Below is a small trained network, with its code and all its weights. Each question gives an input and a class and asks what happens when units are switched off, that is, made to give their printed mean instead of their output.

import numpy as np


def w(rows, s, z=0):
    codes = np.array(rows[::2]) - 128.0
    scale = np.full(codes.shape[1], s)
    scale[-1] = z or s
    return codes * scale


def f(y):
    return y / 2 * (1 + np.tanh(0.7978845608 * (y + 0.044715 * y**3)))


def log_softmax(a):
    a = a - a.max(-1, keepdims=True)
    return a - np.log(np.exp(a).sum(-1, keepdims=True))


def net(x, mask):
    res = np.array(x, float).reshape(1, 5) / 4 @ E
    y = f(res @ A[0][:, :-1].T + A[0][:, -1])
    res = res + np.where(mask, y, B[0][:, -1]) @ B[0][:, :-1]
    return log_softmax(res[-1] @ U[:, :-1].T + U[:, -1])


A, B = {}, {}
E = w([
[73,138,176,151,67],'x0',
[170,93,43,202,53],'x1',
[151,159,210,253,149],'x2',
[228,63,163,75,118],'x3',
[110,33,137,197,158],'x4',
],0.0072)
A[0] = w([
[161,143,118,134,145,135],'neuron 1',
[138,122,95,80,167,148],'neuron 2',
[129,123,134,130,120,28],'neuron 3',
[184,147,5,106,97,233],'neuron 4',
[87,109,195,187,136,131],'neuron 5',
[109,251,178,47,83,107],'neuron 6',
[141,142,156,157,103,89],'neuron 7',
[125,131,144,176,149,137],'neuron 8',
[160,163,156,177,80,150],'neuron 9',
[132,135,81,115,175,96],'neuron 10',
[135,102,71,107,40,125],'neuron 11',
[121,133,116,136,123,107],'neuron 12',
[152,156,147,176,131,123],'neuron 13',
[176,67,136,20,106,212],'neuron 14',
[125,126,117,83,184,200],'neuron 15',
[105,140,163,113,139,94],'neuron 16',
[164,147,71,139,94,14],'neuron 17',
[37,116,71,108,83,71],'neuron 18',
[114,117,158,150,123,3],'neuron 19',
[114,65,142,102,112,79],'neuron 20',
[100,129,104,136,159,114],'neuron 21',
[133,140,155,149,184,84],'neuron 22',
[114,198,144,198,148,18],'neuron 23',
[113,131,83,119,136,148],'neuron 24',
[132,140,145,124,155,36],'neuron 25',
],0.017,0.0023)
B[0] = w([
[128,116,135,131,67,141],'neuron 1',
[160,127,107,36,142,179],'neuron 2',
[120,152,102,88,190,120],'neuron 3',
[245,190,104,194,123,253],'neuron 4',
[118,115,109,121,5,219],'neuron 5',
[187,58,180,190,240,251],'neuron 6',
[118,145,111,75,107,158],'neuron 7',
[104,142,150,103,73,178],'neuron 8',
[121,100,100,85,42,197],'neuron 9',
[111,157,120,87,92,155],'neuron 10',
[119,143,168,213,171,215],'neuron 11',
[123,152,130,123,132,131],'neuron 12',
[116,105,108,77,93,181],'neuron 13',
[207,26,147,84,159,254],'neuron 14',
[131,59,139,128,23,179],'neuron 15',
[151,131,124,148,191,152],'neuron 16',
[181,161,131,136,154,169],'neuron 17',
[116,206,114,196,80,208],'neuron 18',
[131,152,102,102,151,141],'neuron 19',
[165,118,148,191,151,156],'neuron 20',
[123,104,145,164,41,148],'neuron 21',
[98,96,122,152,126,163],'neuron 22',
[152,70,141,101,159,212],'neuron 23',
[125,154,109,133,100,158],'neuron 24',
[112,129,92,91,204,132],'neuron 25',
],0.028,0.01)
U = w([
[135,171,90,114,163,39],'0',
[152,14,202,165,192,181],'1',
[129,254,75,254,106,177],'2',
[16,106,81,88,40,76],'3',
[99,130,37,121,205,49],'4',
[223,95,98,105,71,253],'5',
[135,208,127,76,155,8],'6',
],0.007,0.0032)

Each question gives the input, the list of numbers given to net, and the class t.
The units are the neurons (one row each of A and B). Each row of codes is followed by its name. A weight is (code - 128) times the scale printed after its matrix; where a second scale follows, it is the last column's (A, B and U).
mask holds one flag per neuron, in row order. A switched-off neuron (its flag False) gives its mean, the last column of its row in B, instead of its output. The means were averaged over made-up inputs and are rounded, as every weight is.
A unit's drop is (log p(t) with every unit on - log p(t) with that unit switched off) / (log p(t) with every unit on - log p(t) with every unit switched off).
The circuit of an input: a set's keep is (log p(t) with only the set's units on - log p(t) with every unit switched off) / (log p(t) with every unit on - log p(t) with every unit switched off). Starting from the 12 units with the biggest drops (on a tie, the unit counted first), units are removed one at a time, each time the one whose removal leaves the highest keep (on an exact tie, the one counted first), for as long as the keep stays at least 0.8.
units of the circuit, in order: the units of the circuit, biggest drop first
unit that matters most: the unit with the biggest drop
k most important neurons: the k neurons with the biggest drops, biggest first
drop when u is switched off: that unit's drop, to one decimal
input [3,4,-5,7,1], class 1: unit that matters most : neuron 14
input [2,4,8,5,-6], class 3: units of the circuit, in order : [neuron 4; neuron 14; neuron 9]
input [0,6,-7,8,3], class 1: 2 most important neurons : [neuron 14; neuron 11]
input [1,2,-2,0,5], class 2: 2 most important neurons : [neuron 14; neuron 6]
input [-6,6,4,0,-4], class 2: 2 most important neurons : [neuron 14; neuron 4]
input [5,-1,7,-7,-5], class 1: 3 most important neurons : [neuron 6; neuron 23; neuron 4]
input [5,4,0,-6,-6], class 2: 2 most important neurons : [neuron 18; neuron 14]
input [-4,8,-4,4,-6], class 2: 2 most important neurons : [neuron 4; neuron 11]
input [5,2,5,5,-3], class 3: 2 most important neurons : [neuron 4; neuron 14]
input [5,-5,7,4,-7], class 1: drop when neuron 6 is switched off : 2.3
input [-2,-1,-2,-1,8], class 3: drop when neuron 6 is switched off : 0.5
input [6,3,0,-2,6], class 3: drop when neuron 4 is switched off : 0.3
input [-2,-4,2,0,1], class 3: drop when neuron 4 is switched off : 0.3
input [8,5,-5,-8,-8], class 2: unit that matters most : neuron 18
